Below are the code and all the weights of a small trained network. Each question names an input and a target symbol and asks about switching units off, where a switched-off unit gives its printed mean instead of its output.

import numpy as np


def w(rows, s, z=0):
    codes = np.array(rows[::2]) - 128.0
    scale = np.full(codes.shape[1], s)
    scale[-1] = z or s
    return codes * scale


def f(y):
    return np.maximum(y, 0)


def softmax(a):
    e = np.exp(a - a.max(-1, keepdims=True))
    return e / e.sum(-1, keepdims=True)


def log_softmax(a):
    a = a - a.max(-1, keepdims=True)
    return a - np.log(np.exp(a).sum(-1, keepdims=True))


def net(x, mask):
    ids = ['αγδεζηθμξπστψω'.index(c) for c in x.split()]
    T = len(ids)
    res = E[ids] + P[:T]
    r = res
    for j in range(3):
        rows = slice(2 * j, 2 * j + 2)
        q, k, v = (r @ M[0][rows].T for M in (Q, K, V))
        z = softmax(np.where(np.tri(T) > 0, q @ k.T / 2**0.5, -1e9)) @ v
        o = O[0][rows]
        res = res + np.where(mask[j], z, o[:, -1]) @ o[:, :-1]
    y = f(res @ A[0][:, :-1].T + A[0][:, -1])
    res = res + np.where(mask[3:7], y, B[0][:, -1]) @ B[0][:, :-1]
    return log_softmax(res[-1] @ U[:, :-1].T + U[:, -1])


Q, K, V, O, A, B = {}, {}, {}, {}, {}, {}
E = w([
[131,161,160,198,123],'α',
[32,58,124,140,139],'γ',
[110,92,80,63,199],'δ',
[108,102,127,196,170],'ε',
[110,99,134,160,149],'ζ',
[124,110,127,145,182],'η',
[117,110,121,185,200],'θ',
[46,106,153,102,83],'μ',
[34,145,76,182,61],'ξ',
[94,131,149,43,148],'π',
[130,122,183,146,104],'σ',
[106,56,145,113,140],'τ',
[182,119,143,50,152],'ψ',
[5,217,102,86,145],'ω',
],0.02)
P = w([
[164,119,82,122,112],'0',
[167,115,105,115,134],'1',
[162,108,129,107,148],'2',
[160,106,155,100,164],'3',
[153,102,181,96,175],'4',
[150,93,206,94,192],'5',
[145,86,229,89,203],'6',
[140,84,254,81,215],'7',
],0.0096)
Q[0] = w([
[163,252,130,189,91],'H0',
[206,2,223,146,157],'H0',
[121,107,191,182,100],'H1',
[98,160,114,133,44],'H1',
[186,156,75,74,92],'H2',
[148,86,142,135,220],'H2',
],0.049)
K[0] = w([
[230,191,40,222,119],'H0',
[253,74,231,178,160],'H0',
[172,102,194,194,104],'H1',
[77,156,48,159,40],'H1',
[182,121,8,77,144],'H2',
[103,148,177,56,235],'H2',
],0.039)
V[0] = w([
[129,223,140,212,204],'H0',
[106,44,69,111,249],'H0',
[96,100,158,190,123],'H1',
[121,131,122,104,143],'H1',
[173,32,116,173,94],'H2',
[60,162,167,204,120],'H2',
],0.014)
O[0] = w([
[119,255,56,181,180,103],'H0',
[127,81,29,68,9,253],'H0',
[204,120,140,133,102,194],'H1',
[120,125,122,106,144,137],'H1',
[78,102,239,125,116,146],'H2',
[73,139,81,194,82,198],'H2',
],0.009,0.0061)
A[0] = w([
[250,126,171,110,95,128],'N0',
[231,192,219,139,48,81],'N1',
[136,56,95,134,142,9],'N2',
[245,162,214,119,113,157],'N3',
],0.015,0.013)
B[0] = w([
[172,140,117,157,81,207],'N0',
[117,66,168,54,138,209],'N1',
[129,165,159,171,250,202],'N2',
[104,202,111,144,136,254],'N3',
],0.019,0.013)
U = w([
[126,157,201,87,113,144],'α',
[200,105,179,219,123,132],'γ',
[85,71,153,156,173,140],'δ',
[100,68,157,127,23,185],'ε',
[163,145,122,78,199,21],'ζ',
[63,159,77,83,131,127],'η',
[134,135,126,141,141,77],'θ',
[91,121,134,246,44,139],'μ',
[141,100,99,40,94,231],'ξ',
[194,163,110,121,121,121],'π',
[134,124,113,141,109,182],'σ',
[167,136,85,185,176,56],'τ',
[122,183,154,237,176,2],'ψ',
[128,122,88,130,89,214],'ω',
],0.011,0.0083)

Each question gives the input, a string of symbols that net reads in full, and the target symbol t.
The units are the heads (2 rows each of Q, K, V and O) and the neurons (one row each of A and B). Each row of codes is followed by its name. A weight is (code - 128) times the scale printed after its matrix; where a second scale follows, it is the last column's (O, A, B and U).
mask holds one flag per unit, heads first, then neurons. A switched-off unit (its flag False) gives its mean, the last column of its rows in O or B, instead of its output. The means were averaged over made-up inputs and are rounded, as every weight is.
A unit's drop is (log p(t) with every unit on - log p(t) with that unit switched off) / (log p(t) with every unit on - log p(t) with every unit switched off).
The circuit of an input: a set's keep is (log p(t) with only the set's units on - log p(t) with every unit switched off) / (log p(t) with every unit on - log p(t) with every unit switched off). Starting from all 7 units, units are removed one at a time, each time the one whose removal leaves the highest keep (on an exact tie, the one counted first), for as long as the keep stays at least 0.8.
circuit, biggest first: the units of the circuit, biggest drop first
top k neurons: the k neurons with the biggest drops, biggest first
heads that matter: for each layer, one digit per head in row order, 1 if its drop is at least 0.15 and else 0, layers parted by /
input α γ σ η, target ψ: circuit, biggest first : (H0)
input θ π π τ, target γ: circuit, biggest first : (N0, N2, H0, H2)
input ω ξ τ, target τ: circuit, biggest first : (N2, H2)
input τ γ π ε ε, target π: circuit, biggest first : (H2, H1, H0)
input σ α ω σ σ γ η, target ψ: heads that matter : 100
input ω σ γ τ θ, target γ: heads that matter : 110
input ε γ ω τ π ε, target γ: heads that matter : 100
input σ ψ ζ, target δ: top 2 neurons : (N0, N3)
input η ψ α α η, target ξ: circuit, biggest first : (N3, H0)
input ψ ε τ, target δ: circuit, biggest first : (N2, H0)
input ψ η σ ξ ψ τ, target δ: circuit, biggest first : (H1, N2, H0)
input γ π ξ ζ, target π: circuit, biggest first : (H2, N0)
input μ σ γ σ γ τ ε, target γ: top 2 neurons : (N2, N3)
input τ μ η π η, target π: heads that matter : 001
input θ α ε γ σ π ζ, target ψ: top neuron : (N3)
input γ α γ α γ α ω τ, target τ: heads that matter : 001
input σ ω η, target τ: top 2 neurons : (N1, N3)
input ω ω σ τ ε η, target γ: heads that matter : 100
input σ σ ω μ, target ε: heads that matter : 000
input μ α ψ σ ξ, target μ: top neuron : (N2)
input θ τ α ζ, target γ: top 2 neurons : (N2, N0)
input θ α α ψ δ ε η, target ξ: circuit, biggest first : (H0, N3)
input σ ε γ η α σ, target α: circuit, biggest first : (N1, H0, N3, N2)
input ζ τ η, target γ: circuit, biggest first : (H0, N2, N0, H2)
input γ σ σ σ α γ γ ξ, target μ: top 2 neurons : (N1, N2)
input ψ ω ω η, target τ: top 2 neurons : (N2, N1)
